[ -89 -246  150   16 -185 -161   69   87   -3   11  197  -53  160  371
   48 -185   79  -34 -485 -173  120   20  419 -146 -244  -57  363  269
  177 -182 -450 -341 -147  254 -191  -16  -49 -118  204 -379  -27 -188
   90] | 0
[  45 -247  176   87  -33  -51  127  -20   45   -7  151  -48   94  363
   33 -297  154  -63 -593 -145  -26 -101  438 -120 -233  -36  407  219
  189 -146 -251 -394    6  149 -215 -129  -95 -109   65 -468   76  -40
  170] | 3
[  83 -178   58   86   12  -24  158  -73  -20  -39   96   30   52  436
  -84 -243  172  -51 -445 -141  -31  -43  383 -125 -183    0  396  177
  130 -115 -197 -405  -29   96 -239  -95  -25  -69  -47 -300  -47  -30
  -15] | 4
[-213 -111  183  150 -106  108  -20  170 -260   48  171  -66 -268 -124
  263  -32 -218  228    3  143 -104   63 -100  -73  -12  -32  186  -49
  126   58 -158   55  -85  -25  -56  233   85  -77 -202 -135   28  -65
   72] | 5
[   3 -174  124   82   10 -110  160  -54  -34  -33   66  -79  -54  364
    6 -321  135  -29 -517 -138  -19 -141  411  -57 -253  -66  465  133
  173 -191 -138 -324   13   75 -214  -29  -62  -26   75 -299   77  -34
  131] | 6
[ -51 -295   88   27 -169 -211   91   -1   82   65  316   23    9  499
  104 -176   12  109 -469 -174  -66   49  445  -75 -280   36  562  172
  150  -66 -161 -406  -47  154 -192  -73   27 -168  117 -477    3 -246
  171] | 5
[ 136  119  362  -52   77 -335 -204 -128   19  119  321  488 -221  239
 -244 -271  243  -28 -590 -164  -30  237  483  -50  -13   26  319 -210
  -52  247   -9 -462 -537 -335  176 -165 -179   81  126  -40   29 -140
 -261] | 6
[ -57 -128   74   72  -61  194   95 -139   50  -39   57  -16 -101  193
   71 -212   42  -96 -548 -203 -121 -292  414   28 -279  -32  636  -29
  100 -220  143 -554   36   10 -233 -289  -95  -85  -40 -536  175   77
  272] | 3
[-206   58   52   72 -170   54  120  -47 -155  102  300  -68   19   23
  427 -154   43 -223 -288  -80  123 -178   38   -2  -71  107  222  112
   48 -429 -107  -66   41  -53 -310  -46 -341 -153  115 -248  467  250
  444] | 5
[-255 -341   54  124 -150 -190  164   60 -114  -46   55  -95  -98  206
  -35 -382   20  221 -434  -81  -75  -49  589 -181 -149 -127  547  222
  183  -36 -376 -259   53   83  -20 -126   27 -167  -60 -380  -55 -284
  159] | 0
[-165   45   -7   29 -126 -126  287  -65  -92  156  409   20  -66  -99
  284 -348   78 -384 -271  -34  212  101  113  -48 -133  335  269  150
   10 -275 -215  -46  -48 -140 -323  -17 -241 -267  127 -189  661  362
  202] | 1
[ -76 -212  205   63   52   17   88   67 -145 -159   -2  -38  -32  197
   50 -296   57  -30 -368 -155   17 -192  358   89 -246   37  476   27
  213 -124  -33 -262  -70   44 -112  -64   17  -68   62 -260   91   -9
   63] | 4
[  39 -260   30   63   35  -35  156  -69   -5  -74   62  -65   63  384
 -174 -241  106  110 -302 -149 -111 -107  352  -45 -166    8  417  136
   85  -58 -137 -380   97  136 -151 -126   90  -39   15 -278   -5 -144
    2] | 4
[-223   -5   71   93 -193 -124  168  -49 -211  121  287  -96  -88  -88
  474 -174   21 -236 -359  -10  216  -38   58  -47 -138  104  240   83
   62 -327 -341   56  119 -111 -317   51 -269 -169   29 -209  498  244
  428] | 1
[  69 -215  225  -58  -76 -206   37   -4  -51    3   86  -35   74  273
 -100 -201   94  152 -292 -156   53   -3  316   12  -71  -64  344  102
  137  -34 -190 -110 -103  -18   -8 -174   81   28  109 -310 -124 -243
  -50] | 6
[-237    7   65   88 -212    0  191   26 -147   82  278 -133    2 -127
  452 -123  -62 -264 -300  -50  172 -123   36  -16 -142   98  217   63
  132 -385 -169   28  -41 -119 -281  -14 -330 -193  162 -321  590  220
  558] | 0
[ 179 -178  162   22  -26 -168  161   20  -40  -20   59  157  181  446
  -49 -149   99 -149 -536 -226   49  -56  413 -102 -110   51  365  112
  184  -64 -223 -218 -325 -105  -41 -196  -48 -144  204 -367   52  -68
  149] | 4
[ 228 -118   61  -81  -52  -77   84   20  -35   15   44   73  226  291
 -159 -221  109  109 -315 -149   60  -57  236   14 -244   46  295  230
  237 -254  -89 -310 -170  187 -152  -38   12   30  216 -267  -35 -126
 -101] | 3
[ 112 -195  140   63   20  -63  199  -39  -58   24  -33 -119   74  309
  -11 -227  116  -10 -343 -104  -23  -96  266 -107 -166   31  305  113
  127 -165 -147 -183    7   80 -242  -70    8  -53   60 -270  102  -19
  133] | 0
[ 101  -15  337 -124 -238 -409 -125 -129 -258  843  629 -108  108 -188
   93  470  -53  398  -66 -453   68  381 -242 -491  409 -129 -130  120
 -240  -18 -501  616  184 -238   46 -173   91  117  271  112 -361 -164
 -255] | 0
[ -83  -59   48  191  -66   81  231  -35 -138  101  144  -75  -83 -159
  275 -197   10 -241 -325  -38   63 -128   68   92 -110  102  265   -4
   98 -251  -63  -46  -54  -93 -261   -2 -262 -157   42 -246  461  305
  301] | 0
[-148  134  -75   72 -188   89  185  -81 -110  126  202  -81  -18  -74
  325 -161   24 -292 -205    0  182 -101    6   -3  -97  164  157   89
   49 -371 -111  -33   20  -64 -326   59 -267 -146   77 -122  554  303
  322] | 0
[-298  -96   96  161 -210  -68  209  109 -215  151  355  -29  -57  -21
  430 -248  -69 -381 -330 -106  261   -1  101  -79 -137  115  239  104
   41 -218 -398  137  -35 -244 -239   15 -280 -204   80 -303  572  234
  431] | 4
[  65 -162   86  113   12  -36  189  -34  -65 -110  -37   24   18  296
  -46 -338  148  -45 -483 -118  -94 -151  408  -46 -206    1  401  127
  107 -148 -180 -347  -13  103 -223  -71  -49 -107   22 -292  113  -44
   80] | 2
[  39 -353  301   48 -152 -415  162   44 -321  138  118   38  -41  -93
   -2 -275   71   77 -358 -147  103  124  447   -6 -236  -15  358   73
   74   16 -489   47 -155 -159  -34  113   48  -96  204 -179 -140 -218
 -123] | 7
[  67 -244   66  156   44  -23  207  -85 -125  -93    9  -11   18  309
 -162 -321  193    5 -362  -68 -105  -81  431  -46  -18    5  459   75
   37   10 -225 -295  -37  -45 -116  -16   75  -66  -20 -213 -102 -141
  -91] | 7
[  51  -81  201  -24  -35 -283   88  -63   39   62   26   13   43  303
   10 -262  144    0 -395  -38   47   17  336 -157 -205   39  326  158
  171 -135 -220 -323  -11  106 -158  -44  -77  -99  107 -219  145   18
  154] | 2
[  43 -174  214  -57 -215 -181  103   58   24  -48  171  -43  182  241
   56 -247   74   -8 -405  -37   24  -20  259  -72 -177   61  293  242
  116 -228 -334 -195  -90  137 -219  -24   -9 -105  204 -475  109 -126
  173] | 2
[-286 -209  278  156 -128  -62  222  128 -249   22   43 -378 -210 -117
  289 -298 -154   -3 -515 -196    6 -356  500 -129 -187 -219  522  -19
  238 -284 -133  118  -65 -238  -61 -216   -4 -128  130 -386  357  -85
  415] | 6
[  29   79  -14  -22 -160  174    1 -121    2  307  220  -93   50  156
  347   32 -130 -378 -235  -98  107  -54   10  -68  -91  -35  306   34
   75 -382   75 -254  -22   79 -414 -337 -459   25  -58 -480  305  293
  465] | 3
[-176   11   28  113 -144   -8  155  -14 -128  113  216 -145  -68   13
  430 -117  -18 -145 -292  -49  128 -119   39  -55 -168   65  139  106
   97 -359 -170   -9  158  -24 -346  -25 -268 -148   44 -234  502  218
  486] | 4
[-295  204 -176  307 -125  323  175  -69 -390  -69  130   43 -135  -40
  432    9   63 -575 -380  -18 -119 -206  163   68  116  150  323  -66
  -92 -292 -226  -32   40 -361 -308 -106 -443 -186 -110 -252  438  239
  523] | 2
[ -47 -207  117   -4 -126 -102  135   -3  -48  -34  182 -105   10  301
   80 -303   78   24 -439 -108   43  -93  323 -121 -234  -14  378  229
  169 -255 -277 -257   23   88 -241 -126  -57  -58   62 -413  121  -78
  225] | 6
[  61 -336  -32  188  163   54  306  -98  -62 -191   89    0  130  484
 -186 -382  291  -64 -503  -40 -172   -1  441 -151   43   88  391  188
   18   44 -279 -490   30  131 -244  -44   10 -126 -164 -334  -83 -185
  -63] | 3
[ 728  -69   75   37  873   96   59  180 -759  232 -719  258  449  583
 -569 -215   35  482  213 -641 -259 -116  368  -13  -72 -452  102 -184
  419  -40  899 -162 -418  351   56 -400  347  489 -171  609 -328 -396
 -532] | 3
[-118    9   60  106  -16   57  290   53 -155  -13   57   -2   97  -64
   73 -392   36 -161 -125   38  178  -66  -39   -6   27  133  175   75
   27 -257 -233    7 -206 -193 -215   67 -151 -180   89 -373  465  184
  208] | 1
[  77  172   88   10  -80  -16  125 -124  -61   94  -25 -129  114  -11
  204  -78  -11 -159  -45   52   16 -163  -84   60 -227   34  178   39
   30 -458  159 -195  191  213 -376   94 -203  -55  221 -224  490  298
  495] | 5
[  13 -161   26   71   43  -13  209  -59  -51  -24  -38  -65   36  307
  -20 -291  116 -144 -403 -102  -21  -88  410  -27 -129   22  431  123
   94 -165 -157 -344  -13   90 -258  -98  -38 -124  -22 -343  171   -6
  159] | 6
[-146   37   59   31 -163  -83  106   10 -183  172  224 -114  -93   12
  517 -193  -41 -130 -275 -103  206  -53   42  -43 -191  -33  214  103
  184 -424 -118   -1   79   -2 -344  -29 -334 -104   85 -234  493  206
  522] | 1
[-236 -230  145  186 -227 -194  283  -31  -43   34  544  -36 -173 -153
  323 -352  -53 -295 -469   77  145   22  230  -52 -167   78  453   96
  -29 -101 -509  -11  -49 -128 -228  314 -149 -270  120 -440  464  275
  129] | 3
[-165 -139  -58  214  -55  -10  268  -46 -137   76  340  -19  -13  127
  370 -204   93 -250 -357  -77  109  -21  119  -29 -154  187  283  135
  132 -249 -210  -82  -32   18 -322  -45 -277 -315   -8 -147  407  256
  342] | 5
[  73 -208  290  206   96  -59  121 -135   21 -188  156   78  -82  303
 -156 -482  161 -149 -513 -197 -109 -292  560   20 -409 -167  699 -107
   42   27   36 -493  -74  106  -77  -70  111  -18  161 -197  171   63
  -30] | 7
[ -97 -365   92  128 -130 -125  199   70  -41  -53  272   60  -53  247
    4 -278  130  -12 -508 -121 -112    2  376  -75 -227  122  440  162
   54    7 -413 -231  -69   -9 -143 -112   47 -193  -26 -358   48 -142
   26] | 1
[-131 -199  160   -1 -180 -135  136   63 -164   28   -2  -97   36  235
  144 -172   21   37 -396 -177   34  -27  394 -103  -82   14  456   81
  156 -180 -301 -137  -95  -68 -164 -166   -9 -145   63 -431  116 -162
  277] | 0
[ -59  -38  -94  144  -29  123  387  -98 -229  130  137  -17  124 -111
  107 -326  100 -232  -12   11   94  -41 -147  -81  140  232   98   33
  -91 -198  -91   26  -82 -122 -266  -20 -190 -221   22  -40  429  250
  208] | 2
[-103   81  -14  110 -156   -5  280  -42   -2  154  230  -58  -17 -148
  299  -98  -64 -309 -209  -48  183 -176    4   12 -103  204  244  -46
   16 -321  -59   57  -86 -338 -230  -56 -190 -163  234 -331  739  290
  373] | 0
[-149  -18  -40   -8 -269   60  131  251 -117  147  220  -77  152  117
  415 -199 -113  -94  -44  -58  206   51 -165  -46 -247  304  -18  208
  216 -376   31   15  -38  123 -331  -18 -267 -193  215 -142  563  161
  448] | 2
[  16   72 -111   95  -60   78  208 -162 -136   91  145   55  -33  -68
  242 -207  142 -344 -323  -16  228 -108  -58   96  -85  260  134   80
   80 -306 -199  -93  -18 -108 -322   -2 -393 -127   27  -75  440  377
  240] | 4
[  23 -155  224  112  -10 -144  201  -39 -116  -94  127   96  -56   70
  -95 -373  204  -37 -397  -38   29  -14  339  -28  -42  -16  392   63
   55   38 -272 -235 -164  -63  -19  139   68  -90  123 -179   63 -102
 -160] | 3
[-210  -61 -112  173  -35   95  248    9 -187  -76  128 -119  -49  -14
  325 -276   12 -179 -219    5  174  -92   67   57 -176   38  194  131
   90 -407 -167 -176   72  109 -400  165 -238 -186   54 -242  443  209
  384] | 4
[ -39 -143  181   33  -48  -67   94  -16  -51  -89  108  -50  -37  248
  -25 -393  113   35 -355  -96    3 -135  333  -59 -194  -93  420  102
  140 -134 -152 -293  -46   23  -99  -66   -2  -16   93 -293  116  -98
  109] | 1
[ -56 -229  152   96  -51 -177  154  -15  -12  -49  145  -10    1  297
   46 -325  127  -40 -509 -106   17  -64  439 -105 -266   -7  453  156
  133 -123 -319 -312  -15   49 -187  -15   -7 -125   77 -327  119  -69
  182] | 7
[-161  -29   94  104 -125    3  190  -37 -214  161  209 -152  -30  -55
  392 -226   10 -232 -309  -40  201  -99   90   15  -72  117  252  115
  126 -346 -165    6   12  -60 -290   49 -249 -156   58 -173  446  239
  310] | 5
[-102   26 -101  111 -213   33  188  -89  -80  213  272  -30  -55   -3
  441 -315   86 -397 -349  -49  209  -87  215 -122  -82   41  283  115
   17 -368 -121  -57   24  -64 -332   56 -381 -272  102 -155  451  352
  385] | 3
[-165  -89 -112  142 -163  100  284   -5 -109  -98  286  -64   -2    0
  237 -340   48 -341 -201   58   12   63   35   -7  -96  251  261   95
 -115 -216 -173  -69  117  101 -457   57 -218 -293  -80 -288  450  264
  266] | 6
[ -86 -143   79   70  -62  -35  128    1  -93  -44   95  -80  -25  245
  -73 -331   68  -35 -308  -84  -88  -53  384  -78 -121  -13  489  106
   69  -99 -203 -306   -4   70 -157 -100   -2  -79   61 -332  126 -110
  122] | 6
[ -65  116  380   25  150  -48  132 -219   20 -144 -149 -174 -115 -170
 -371 -710  421 -104  -53  137   65 -205  117   30 -219   25  210  -91
    6  -27  123 -443  104   98  -22  371    7  148  201  379  329  255
 -263] | 0
[   6 -228  137   -9 -113 -121   65   17   38  -48  143   52   76  318
 -135 -177   90   78 -390 -195    9  -41  319   62 -204  105  445  114
   85  -58 -202 -364 -139  137  -98 -121   81  -34  182 -276  -46 -179
 -212] | 2
[-170   18   87   77 -193   -9  173  -63 -102  165  305  -51   12  -42
  405  -41   38 -335 -373  -85  166 -118  -13   23  -49  181  220   71
   23 -336 -224   18  -30 -133 -285  -16 -330 -166  152 -267  496  289
  421] | 0
[ 160 -349  -34   54   85  -18  332   98 -128 -137  -79   73  199  273
  -82 -284  101  106 -373 -176  -19 -167  279  110  -87  135  254  275
  286 -154 -208 -205 -205   56  -95  -49   65 -127   57 -306   61 -134
  -46] | 5
[-251  -80   72  107 -218   20  171   59 -177  113  285 -108   26  -54
  457 -143  -43 -174 -308  -61  130 -109   45  -97 -116   91  128   81
   85 -322 -250  116   -3 -166 -246  -81 -315 -243   63 -319  515  218
  553] | 3
[-278   75  336   66 -298 -185  -20  155 -258  155  352  -68 -206 -367
  289 -259  -80   15 -115   61  220   48 -123  -96 -266   44   87   18
   54 -161 -299  299   44 -136  -86  137 -103    5  125    4  465   42
  170] | 3
[ -31  -25  -39  199    3   95  253  -34 -228   32    6  -16  -21   73
  217 -378  101 -272 -275  -22   95   -8  157   15 -132  196  177   83
   52 -189  -89 -112  128  -46 -368   16 -275 -171  -80 -144  429  263
  281] | 7
[ 145 -343   61  112   23  106  127    6 -105  -84   80    1  138  525
  -14 -172  123  -46 -546 -183 -280 -186  441  -30   24  -55  463  226
   79 -150 -235 -291  -44  165 -225 -194  -36 -110  -68 -505 -172  -87
  170] | 4
[-210  -51  118  137 -185  -58  173  -23 -192  136  346  -94  -80 -167
  425 -209  -30 -249 -354  -71  113 -103  126  -22 -107    8  332   80
   27 -348 -253   73   23 -124 -279   -8 -239 -168  115 -319  435  249
  453] | 7
[-189    4  104   33 -244  -22  167   17 -187  207  284 -144   29  -92
  493 -153  -30 -125 -203  -86  275 -111  -70  -46  -90  128   78  111
  136 -419 -191  156  -41 -186 -265  -67 -297 -170  166 -235  526  219
  463] | 5
[ 214 -163   73   23   12 -165  170 -145   25   96   24  110   69  415
  -81 -203  251  -31 -533 -130   22   33  394  -24  -46  159  339  155
   82  -61 -178 -320  -55  -73 -180  -53  -62  -77   64 -312  -18  -88
  -12] | 0
[-251  -76 -119  149 -183   59  195   47  -32  -60  122 -128  -98   70
  381 -215  -77 -211 -179  -39  193  -10   52   98 -177  115  207  -21
   47 -250 -100   12  -49  -65 -293  -21 -242 -282   56 -255  534  127
  475] | 5
[  58 -200   88  116    3  153  150  -27  -38  -56   85  -18   44  277
  -56 -399  230  -35 -566 -161 -102 -244  406   39 -192   63  368  180
  143 -202 -116 -362  -63   81 -244 -169  -97 -116  -31 -329  106   -3
   33] | 6
[-242   49  -84  243  -66  148  186 -131 -411   -4   68 -221 -141 -225
  406 -144   39 -193 -459   18  -53 -232  105  -75  288 -130  386  -41
  -72 -367 -275   77  217 -147 -287  101 -230  -66 -127 -217  159  111
  433] | 1
[ 137   82  247  137  -33 -384  250  154   15  -10 -113 -124   -2 -221
  274  -99 -311 -117 -204   97  172  -43 -249  -29 -283 -183  170 -184
  248 -337   47  428 -234 -182 -156  169 -201  -16  409 -523  589  177
  788] | 0
[ -15 -274   49  120   33  -48  212  -40  -71  -80   85  -22   16  410
  -65 -361  174  -10 -441 -128  -76  -47  423  -74 -189   47  406  181
  140 -100 -233 -311  -28   26 -204 -147  -38 -114  -47 -298   35 -109
   79] | 2
[ 220 -243  213  143   -8  -38  221  131 -154  -62  -58   67  223  210
  -49 -282   89 -132 -483 -147   24 -141  277  -60   68  -59  252   82
  109  -93 -360   -5 -349 -146  -63  -82  -37 -111  174 -460   57  -72
  134] | 4
[-202  -66 -169  159  -80    5  209   28 -167   19  201  -78 -116   70
  251 -284  -21 -121  -85   26   73  148   42  -89 -300  135  134   96
   76 -212 -139  -19  125   56 -341   50 -232 -235  -54  -70  475  155
  416] | 3
[-289 -282  204  106 -138   34  152   86 -125 -163  128  -74  -42  273
  139 -286   15 -172 -453 -156 -108  -84  450  -83  -63  -42  635   17
   54   23 -380 -248 -108  -66 -113 -111   21 -186   49 -614   88 -169
  302] | 3
[ -85   -4   76  100 -118  -70  196  -17  -64  143  255   -8  -16 -100
  372  -98  -26 -260 -325  -76  221 -135  -50   80 -163  151  164   57
   82 -309 -136   64  -41  -98 -246   23 -253 -169  189 -226  545  319
  369] | 4
[-186  -36  190   86 -339   17  202  -48 -228  225  413   40  -78 -204
  627   95 -143 -236 -534 -253   97 -370 -109  167  183  -13  463   17
  -45 -416 -241  238 -117 -322 -230 -202 -317  -84  141 -663  379  109
  520] | 5
[  97 -183  154   86  -21  -84  141  -21  -67  -55   98   38   47  278
  -42 -284  134  -35 -474 -105  -30 -115  343  -30 -194  -14  351  124
  113 -108 -258 -249 -102   39 -158  -35  -48  -83  114 -353   65  -60
   92] | 6
[-168   32  111   66 -220  -41  142    0  -87  167  304  -53  -64 -126
  458 -110   -4 -203 -362  -62  176 -122   27   34 -156  149  211  103
  137 -353 -153   16    1  -91 -276   21 -286 -150  141 -270  529  284
  365] | 0
